Here is a tiny trained network, its code and every weight. The questions are about switching its units off for an input and a target symbol, where a switched-off unit gives its printed mean instead of its output.

import numpy as np


def w(rows, s, z=0):
    codes = np.array(rows[::2]) - 128.0
    scale = np.full(codes.shape[1], s)
    scale[-1] = z or s
    return codes * scale


def norm(h):
    return h / np.sqrt((h * h).mean(-1, keepdims=True) + 1e-5)


def f(y):
    return np.maximum(y, 0)


def softmax(a):
    e = np.exp(a - a.max(-1, keepdims=True))
    return e / e.sum(-1, keepdims=True)


def log_softmax(a):
    a = a - a.max(-1, keepdims=True)
    return a - np.log(np.exp(a).sum(-1, keepdims=True))


def net(x, mask):
    ids = ['ΓΠβδεηω'.index(c) for c in x.split()]
    T = len(ids)
    res = E[ids] + P[:T]
    r = norm(res)
    for j in range(2):
        rows = slice(3 * j, 3 * j + 3)
        q, k, v = (r @ M[0][rows].T for M in (Q, K, V))
        z = softmax(np.where(np.tri(T) > 0, q @ k.T / 3**0.5, -1e9)) @ v
        o = O[0][rows]
        res = res + np.where(mask[j], z, o[:, -1]) @ o[:, :-1]
    y = f(norm(res) @ A[0][:, :-1].T + A[0][:, -1])
    res = res + np.where(mask[2:6], y, B[0][:, -1]) @ B[0][:, :-1]
    return log_softmax(norm(res)[-1] @ U[:, :-1].T + U[:, -1])


Q, K, V, O, A, B = {}, {}, {}, {}, {}, {}
E = w([
[134,106,168,125],'Γ',
[132,94,153,97],'Π',
[116,104,179,126],'β',
[202,225,138,1],'δ',
[101,102,169,116],'ε',
[145,71,176,118],'η',
[108,91,170,108],'ω',
],0.0099)
P = w([
[159,181,3,191],'0',
[192,92,112,186],'1',
[216,110,112,202],'2',
[223,76,115,201],'3',
[179,129,236,155],'4',
[128,121,228,129],'5',
[176,103,217,105],'6',
[105,52,197,93],'7',
[141,47,236,68],'8',
[118,23,236,52],'9',
],0.005)
Q[0] = w([
[67,10,119,205],'H0',
[111,160,222,13],'H0',
[183,49,152,151],'H0',
[254,14,108,173],'H1',
[160,58,178,3],'H1',
[199,166,70,236],'H1',
],0.0063)
K[0] = w([
[169,178,63,144],'H0',
[153,121,239,95],'H0',
[106,170,112,59],'H0',
[50,254,81,106],'H1',
[154,151,146,38],'H1',
[24,112,88,188],'H1',
],0.0081)
V[0] = w([
[97,59,179,237],'H0',
[74,93,228,245],'H0',
[207,255,144,171],'H0',
[242,69,213,129],'H1',
[136,238,149,175],'H1',
[44,68,142,198],'H1',
],0.0074)
O[0] = w([
[54,106,2,98,184],'H0',
[29,132,72,87,175],'H0',
[204,51,180,45,123],'H0',
[175,65,170,201,254],'H1',
[50,77,189,64,115],'H1',
[68,170,36,156,64],'H1',
],0.0077,0.0063)
A[0] = w([
[15,96,212,174,205],'N0',
[44,156,101,56,4],'N1',
[172,239,2,61,128],'N2',
[164,10,205,105,238],'N3',
],0.0063,0.0036)
B[0] = w([
[185,105,222,144,195],'N0',
[204,92,113,104,139],'N1',
[207,200,255,164,154],'N2',
[56,189,202,97,255],'N3',
],0.0075,0.0093)
U = w([
[254,160,202,188,180],'Γ',
[130,199,76,207,163],'Π',
[67,173,46,94,210],'β',
[211,90,145,42,1],'δ',
[183,102,65,215,158],'ε',
[39,53,58,25,152],'η',
[56,90,219,18,43],'ω',
],0.0083,0.0057)

Each question gives the input, a string of symbols that net reads in full, and the target symbol t.
The units are the heads (3 rows each of Q, K, V and O) and the neurons (one row each of A and B). Each row of codes is followed by its name. A weight is (code - 128) times the scale printed after its matrix; where a second scale follows, it is the last column's (O, A, B and U).
mask holds one flag per unit, heads first, then neurons. A switched-off unit (its flag False) gives its mean, the last column of its rows in O or B, instead of its output. The means were averaged over made-up inputs and are rounded, as every weight is.
A unit's drop is (log p(t) with every unit on - log p(t) with that unit switched off) / (log p(t) with every unit on - log p(t) with every unit switched off).
The circuit of an input: a set's keep is (log p(t) with only the set's units on - log p(t) with every unit switched off) / (log p(t) with every unit on - log p(t) with every unit switched off). Starting from all 6 units, units are removed one at a time, each time the one whose removal leaves the highest keep (on an exact tie, the one counted first), for as long as the keep stays at least 0.8.
units of the circuit, in order: the units of the circuit, biggest drop first
most important unit: the unit with the biggest drop
which heads matter: for each layer, one digit per head in row order, 1 if its drop is at least 0.15 and else 0, layers parted by /
input η ε β, target ε: units of the circuit, in order	(H1; N3; H0)
input η η η ε ω, target ε: units of the circuit, in order	(H1; H0; N3)
input β β β ε Π, target η: units of the circuit, in order	(H0)
input β Π η Γ, target η: units of the circuit, in order	(H0; H1)
input β Γ β Γ β Γ, target η: which heads matter	10
input ε β ω, target β: which heads matter	11
input Γ Π β β, target ω: units of the circuit, in order	(H0; N3; H1)
input β Π Π Π, target η: units of the circuit, in order	(H1; H0)
input Γ β Γ, target ω: units of the circuit, in order	(H0; H1)
input η Γ Π η, target ε: units of the circuit, in order	(H1; H0; N0)
input η ε ε, target ε: which heads matter	01
input Γ η ω, target ω: which heads matter	10
input β Γ Π ε, target η: which heads matter	11
input ε ε η, target β: most important unit	H1
input δ ω δ δ, target ω: which heads matter	01
input Γ Γ Π, target ω: which heads matter	00
input η β ω, target ε: which heads matter	11
input β β η Π β ε ε ω, target η: which heads matter	10
input η Π β, target ε: units of the circuit, in order	(H1; H0; N3)
input η η Π, target ε: units of the circuit, in order	(H1; H0; N0)
